Below is a small trained network, with its code and all its weights. Each question gives an input and a target symbol and asks what happens when units are switched off, that is, made to give their printed mean instead of their output.

import numpy as np


def w(rows, s, z=0):
    codes = np.array(rows[::2]) - 128.0
    scale = np.full(codes.shape[1], s)
    scale[-1] = z or s
    return codes * scale


def norm(h):
    return h / np.sqrt((h * h).mean(-1, keepdims=True) + 1e-5)


def f(y):
    return y / 2 * (1 + np.tanh(0.7978845608 * (y + 0.044715 * y**3)))


def softmax(a):
    e = np.exp(a - a.max(-1, keepdims=True))
    return e / e.sum(-1, keepdims=True)


def log_softmax(a):
    a = a - a.max(-1, keepdims=True)
    return a - np.log(np.exp(a).sum(-1, keepdims=True))


def net(x, mask):
    ids = ['ΓΛΣβεμπτφ'.index(c) for c in x.split()]
    T = len(ids)
    res = E[ids] + P[:T]
    u = 0
    for l in range(2):
        r = norm(res)
        for j in range(2):
            rows = slice(3 * j, 3 * j + 3)
            q, k, v = (r @ M[l][rows].T for M in (Q, K, V))
            z = softmax(np.where(np.tri(T) > 0, q @ k.T / 3**0.5, -1e9)) @ v
            o = O[l][rows]
            res = res + np.where(mask[u + j], z, o[:, -1]) @ o[:, :-1]
        u += 2
        y = f(norm(res) @ A[l][:, :-1].T + A[l][:, -1])
        res = res + np.where(mask[u : u + 12], y, B[l][:, -1]) @ B[l][:, :-1]
        u += 12
    return log_softmax(norm(res)[-1] @ U[:, :-1].T + U[:, -1])


Q, K, V, O, A, B = {}, {}, {}, {}, {}, {}
E = w([
[40,142,122],'Γ',
[254,66,116],'Λ',
[213,51,131],'Σ',
[112,182,65],'β',
[150,148,77],'ε',
[176,136,143],'μ',
[157,111,115],'π',
[24,135,84],'τ',
[178,157,144],'φ',
],0.016)
P = w([
[255,202,227],'0',
[221,186,246],'1',
[223,179,221],'2',
[223,161,154],'3',
[227,162,140],'4',
[215,160,128],'5',
[218,154,104],'6',
[206,150,96],'7',
[211,158,92],'8',
[203,153,78],'9',
[209,163,105],'10',
[196,144,107],'11',
[189,148,102],'12',
[213,167,159],'13',
],0.004)
Q[0] = w([
[154,150,81],'L0H1',
[25,87,102],'L0H1',
[2,41,251],'L0H1',
[191,67,38],'L0H2',
[219,134,43],'L0H2',
[24,117,98],'L0H2',
],0.0089)
K[0] = w([
[99,156,116],'L0H1',
[64,47,146],'L0H1',
[119,38,234],'L0H1',
[125,246,32],'L0H2',
[214,148,100],'L0H2',
[142,100,181],'L0H2',
],0.012)
V[0] = w([
[122,190,100],'L0H1',
[110,147,1],'L0H1',
[196,198,67],'L0H1',
[41,53,42],'L0H2',
[117,123,148],'L0H2',
[135,52,147],'L0H2',
],0.0095)
O[0] = w([
[19,139,208,180],'L0H1',
[118,214,255,188],'L0H1',
[86,51,167,254],'L0H1',
[127,89,140,35],'L0H2',
[77,119,177,108],'L0H2',
[126,82,86,87],'L0H2',
],0.0056,0.0078)
A[0] = w([
[154,174,191,141],'L0N1',
[116,160,99,91],'L0N2',
[27,162,59,155],'L0N3',
[179,185,168,117],'L0N4',
[64,72,218,201],'L0N5',
[95,52,141,47],'L0N6',
[61,179,255,131],'L0N7',
[122,159,81,93],'L0N8',
[224,165,80,253],'L0N9',
[34,123,80,129],'L0N10',
[119,19,144,126],'L0N11',
[74,185,88,66],'L0N12',
],0.0087,0.0021)
B[0] = w([
[72,198,98,194],'L0N1',
[125,155,135,123],'L0N2',
[188,151,183,181],'L0N3',
[115,114,98,182],'L0N4',
[138,131,39,187],'L0N5',
[195,156,141,116],'L0N6',
[197,73,109,254],'L0N7',
[141,166,99,120],'L0N8',
[2,104,74,188],'L0N9',
[192,64,154,158],'L0N10',
[195,228,173,141],'L0N11',
[130,128,180,149],'L0N12',
],0.007,0.0063)
Q[1] = w([
[109,171,87],'L1H1',
[93,103,185],'L1H1',
[245,100,201],'L1H1',
[196,46,67],'L1H2',
[37,141,158],'L1H2',
[171,214,165],'L1H2',
],0.012)
K[1] = w([
[172,19,122],'L1H1',
[232,167,123],'L1H1',
[205,255,121],'L1H1',
[72,236,181],'L1H2',
[43,69,231],'L1H2',
[198,215,162],'L1H2',
],0.0085)
V[1] = w([
[66,100,222],'L1H1',
[149,6,226],'L1H1',
[223,88,5],'L1H1',
[84,64,133],'L1H2',
[4,1,105],'L1H2',
[48,119,142],'L1H2',
],0.0094)
O[1] = w([
[135,91,255,87],'L1H1',
[161,74,198,99],'L1H1',
[178,63,93,152],'L1H1',
[140,58,207,80],'L1H2',
[116,58,162,2],'L1H2',
[57,86,144,61],'L1H2',
],0.0084,0.0059)
A[1] = w([
[64,131,26,161],'L1N1',
[58,167,96,142],'L1N2',
[147,203,102,156],'L1N3',
[145,180,111,146],'L1N4',
[8,130,144,213],'L1N5',
[119,83,219,253],'L1N6',
[238,147,226,150],'L1N7',
[113,195,134,124],'L1N8',
[125,168,134,108],'L1N9',
[239,2,32,91],'L1N10',
[186,166,159,117],'L1N11',
[113,160,83,145],'L1N12',
],0.0085,0.0039)
B[1] = w([
[75,108,87,197],'L1N1',
[166,127,144,154],'L1N2',
[184,181,140,253],'L1N3',
[151,170,140,206],'L1N4',
[128,144,182,141],'L1N5',
[105,14,108,159],'L1N6',
[65,104,201,217],'L1N7',
[253,52,121,182],'L1N8',
[169,87,149,148],'L1N9',
[89,135,164,235],'L1N10',
[179,106,149,184],'L1N11',
[140,138,209,178],'L1N12',
],0.0069,0.0049)
U = w([
[145,81,166,34],'Γ',
[217,24,113,8],'Λ',
[211,41,123,125],'Σ',
[132,185,210,246],'β',
[147,182,40,29],'ε',
[46,136,134,253],'μ',
[93,101,126,182],'π',
[52,149,232,242],'τ',
[1,216,163,89],'φ',
],0.01,0.0019)

Each question gives the input, a string of symbols that net reads in full, and the target symbol t.
The units are the heads (3 rows each of Q, K, V and O) and the neurons (one row each of A and B). Each row of codes is followed by its name. A weight is (code - 128) times the scale printed after its matrix; where a second scale follows, it is the last column's (O, A, B and U).
mask holds one flag per unit, layer by layer, with each layer's heads first. A switched-off unit (its flag False) gives its mean, the last column of its rows in O or B, instead of its output. The means were averaged over made-up inputs and are rounded, as every weight is.
A unit's drop is (log p(t) with every unit on - log p(t) with that unit switched off) / (log p(t) with every unit on - log p(t) with every unit switched off).
The circuit of an input: a set's keep is (log p(t) with only the set's units on - log p(t) with every unit switched off) / (log p(t) with every unit on - log p(t) with every unit switched off). Starting from the 12 units with the biggest drops (on a tie, the unit counted first), units are removed one at a time, each time the one whose removal leaves the highest keep (on an exact tie, the one counted first), for as long as the keep stays at least 0.8.
units of the circuit, in order: the units of the circuit, biggest drop first
top k neurons: the k neurons with the biggest drops, biggest first
top k neurons in layer l: the k neurons of layer l with the biggest drops, biggest first
which heads matter: for each layer, one digit per head in row order, 1 if its drop is at least 0.15 and else 0, layers parted by /
input Λ β Λ τ Λ ε Σ π Σ, target ε: units of the circuit, in order : [L1H1]
input Σ Λ μ Σ ε π Γ β μ Γ ε Λ π Λ, target ε: which heads matter : 00 / 10
input φ Γ ε φ, target ε: which heads matter : 11 / 10
input μ μ μ ε φ Σ Σ Λ τ, target ε: top 3 neurons in layer 0 : [L0N3 L0N9 L0N1]
input Σ μ φ Λ φ τ β Σ, target β: top 2 neurons : [L0N11 L0N9]
input Σ Σ τ τ Γ Λ φ τ β, target β: which heads matter : 10 / 00
input ε Λ Γ Γ, target ε: units of the circuit, in order : [L0H1 L0N10]
input μ τ Λ β ε β β β φ Λ β Λ Λ, target β: units of the circuit, in order : [L0H1 L1H1]
input φ Λ Λ ε μ, target ε: top 2 neurons : [L0N1 L0N7]
input τ φ ε π τ, target ε: top 3 neurons in layer 0 : [L0N3 L0N1 L0N9]
input Λ Γ μ τ π ε Λ ε φ μ Σ Σ μ Λ, target ε: top 3 neurons in layer 0 : [L0N1 L0N9 L0N10]
input Λ τ β τ β Σ β Λ Σ Σ τ, target β: units of the circuit, in order : [L0N9 L0H1 L1H1]
input π φ β π Γ, target β: top 3 neurons : [L0N9 L0N3 L0N7]
input ε Σ π, target ε: units of the circuit, in order : [L1H1]
input τ τ τ μ, target τ: which heads matter : 11 / 11
input π Λ π Λ Σ β, target β: which heads matter : 10 / 01
input Γ μ φ φ Λ φ φ τ μ Λ τ, target τ: top 4 neurons : [L0N9 L0N10 L0N3 L0N12]
input Λ Λ Λ μ Σ Λ Λ Σ π Σ Λ τ β Λ, target β: which heads matter : 10 / 00
input μ β τ π Σ Γ Γ Γ Γ φ Λ Σ, target β: which heads matter : 10 / 10
input Λ τ τ φ τ, target τ: top 3 neurons : [L0N3 L1N7 L0N9]
input φ ε τ Σ, target ε: top 3 neurons in layer 0 : [L0N1 L0N10 L0N7]
input ε φ τ Γ, target ε: top 3 neurons : [L0N9 L0N7 L0N1]
